Below is a small trained network, with its code and all its weights. Each question gives an input and a class and asks what happens when units are switched off, that is, made to give their printed mean instead of their output.

import numpy as np


def w(rows, s, z=0):
    codes = np.array(rows[::2]) - 128.0
    scale = np.full(codes.shape[1], s)
    scale[-1] = z or s
    return codes * scale


def f(y):
    return y / 2 * (1 + np.tanh(0.7978845608 * (y + 0.044715 * y**3)))


def log_softmax(a):
    a = a - a.max(-1, keepdims=True)
    return a - np.log(np.exp(a).sum(-1, keepdims=True))


def net(x, mask):
    res = np.array(x, float).reshape(1, 8) / 4 @ E
    y = f(res @ A[0][:, :-1].T + A[0][:, -1])
    res = res + np.where(mask, y, B[0][:, -1]) @ B[0][:, :-1]
    return log_softmax(res[-1] @ U[:, :-1].T + U[:, -1])


A, B = {}, {}
E = w([
[160,148,129,113,110,124,134,145,136],'x0',
[114,120,132,120,132,130,121,114,105],'x1',
[131,122,112,123,125,126,120,142,142],'x2',
[56,203,127,126,155,73,175,159,114],'x3',
[153,149,179,113,104,140,160,155,136],'x4',
[83,120,82,183,5,90,68,131,137],'x5',
[84,94,92,116,140,129,96,133,120],'x6',
[183,157,118,156,198,167,67,212,83],'x7',
],0.013)
A[0] = w([
[131,57,134,143,89,102,127,88,144,141],'neuron 0',
[93,184,144,95,156,37,200,167,132,248],'neuron 1',
[254,94,179,112,108,154,127,49,156,254],'neuron 2',
[104,73,137,46,156,228,182,98,169,195],'neuron 3',
[144,95,118,62,182,93,211,66,182,120],'neuron 4',
[160,111,67,115,190,162,165,166,112,72],'neuron 5',
],0.0099,0.0045)
B[0] = w([
[194,107,89,84,78,139,145,76,139,194],'neuron 0',
[51,162,71,58,177,58,122,88,96,247],'neuron 1',
[151,71,94,86,173,205,100,127,147,243],'neuron 2',
[239,113,93,115,161,120,82,150,168,216],'neuron 3',
[96,124,84,110,162,100,74,175,127,217],'neuron 4',
[143,149,253,195,166,190,147,140,85,181],'neuron 5',
],0.013)
U = w([
[172,75,99,146,86,155,91,147,142,241],'0',
[92,178,121,134,122,60,86,157,109,249],'1',
[166,79,163,94,12,171,166,51,193,4],'2',
[78,166,102,128,18,57,199,77,133,3],'3',
[184,77,201,152,124,182,136,96,150,25],'4',
[91,183,226,116,159,83,169,134,71,7],'5',
],0.011,0.0049)

Each question gives the input, the list of numbers given to net, and the class t.
The units are the neurons (one row each of A and B). Each row of codes is followed by its name. A weight is (code - 128) times the scale printed after its matrix; where a second scale follows, it is the last column's (A, B and U).
mask holds one flag per neuron, in row order. A switched-off neuron (its flag False) gives its mean, the last column of its row in B, instead of its output. The means were averaged over made-up inputs and are rounded, as every weight is.
A unit's drop is (log p(t) with every unit on - log p(t) with that unit switched off) / (log p(t) with every unit on - log p(t) with every unit switched off).
The circuit of an input: a set's keep is (log p(t) with only the set's units on - log p(t) with every unit switched off) / (log p(t) with every unit on - log p(t) with every unit switched off). Starting from all 6 units, units are removed one at a time, each time the one whose removal leaves the highest keep (on an exact tie, the one counted first), for as long as the keep stays at least 0.8.
circuit, biggest first: the units of the circuit, biggest drop first
most important unit: the unit with the biggest drop
top k neurons: the k neurons with the biggest drops, biggest first
input [6,2,-4,7,-3,-6,8,1], class 5: most important unit	neuron 5
input [1,1,-6,-2,-4,-1,-7,-6], class 0: circuit, biggest first	(neuron 4; neuron 2)
input [-6,0,6,1,2,-1,-1,6], class 5: circuit, biggest first	(neuron 3; neuron 5)
input [5,1,-2,-4,2,-2,6,1], class 4: top 2 neurons	(neuron 4; neuron 1)
input [-8,-6,-7,5,-4,1,7,0], class 3: top 2 neurons	(neuron 4; neuron 3)
input [8,2,8,1,8,-8,-5,-7], class 1: top 2 neurons	(neuron 1; neuron 4)
input [8,1,-1,-7,-6,-1,-5,5], class 4: circuit, biggest first	(neuron 5; neuron 4)
input [7,-8,-4,1,-3,-8,-5,-4], class 1: top 3 neurons	(neuron 1; neuron 4; neuron 0)
input [4,-2,5,-5,0,5,-2,-1], class 2: circuit, biggest first	(neuron 4; neuron 0)
input [8,5,-7,0,4,-5,3,4], class 4: circuit, biggest first	(neuron 5; neuron 3)
input [-8,5,4,-7,-6,1,6,0], class 2: circuit, biggest first	(neuron 0; neuron 4)
input [4,0,0,-8,-5,2,2,-2], class 2: top 2 neurons	(neuron 0; neuron 4)
input [8,2,3,-6,-7,3,-8,0], class 2: circuit, biggest first	(neuron 4; neuron 3)
input [-3,-5,6,-5,0,-5,-2,2], class 4: circuit, biggest first	(neuron 5)
input [2,6,0,0,6,7,5,-2], class 2: circuit, biggest first	(neuron 0; neuron 4)
input [-8,-1,8,-5,7,-3,7,3], class 4: circuit, biggest first	(neuron 5; neuron 4)
input [8,-8,4,7,8,0,-5,4], class 5: top 3 neurons	(neuron 4; neuron 3; neuron 2)
input [-6,-5,4,1,-1,6,6,-1], class 3: top 3 neurons	(neuron 2; neuron 3; neuron 5)
input [-7,-1,-2,8,0,-8,4,0], class 1: top 3 neurons	(neuron 4; neuron 3; neuron 1)
input [8,3,-4,0,-4,2,0,-5], class 2: top 3 neurons	(neuron 1; neuron 0; neuron 4)
input [5,7,-4,0,-4,4,3,-8], class 2: circuit, biggest first	(neuron 0)
input [0,1,-5,0,2,5,-5,-2], class 2: top 2 neurons	(neuron 1; neuron 4)
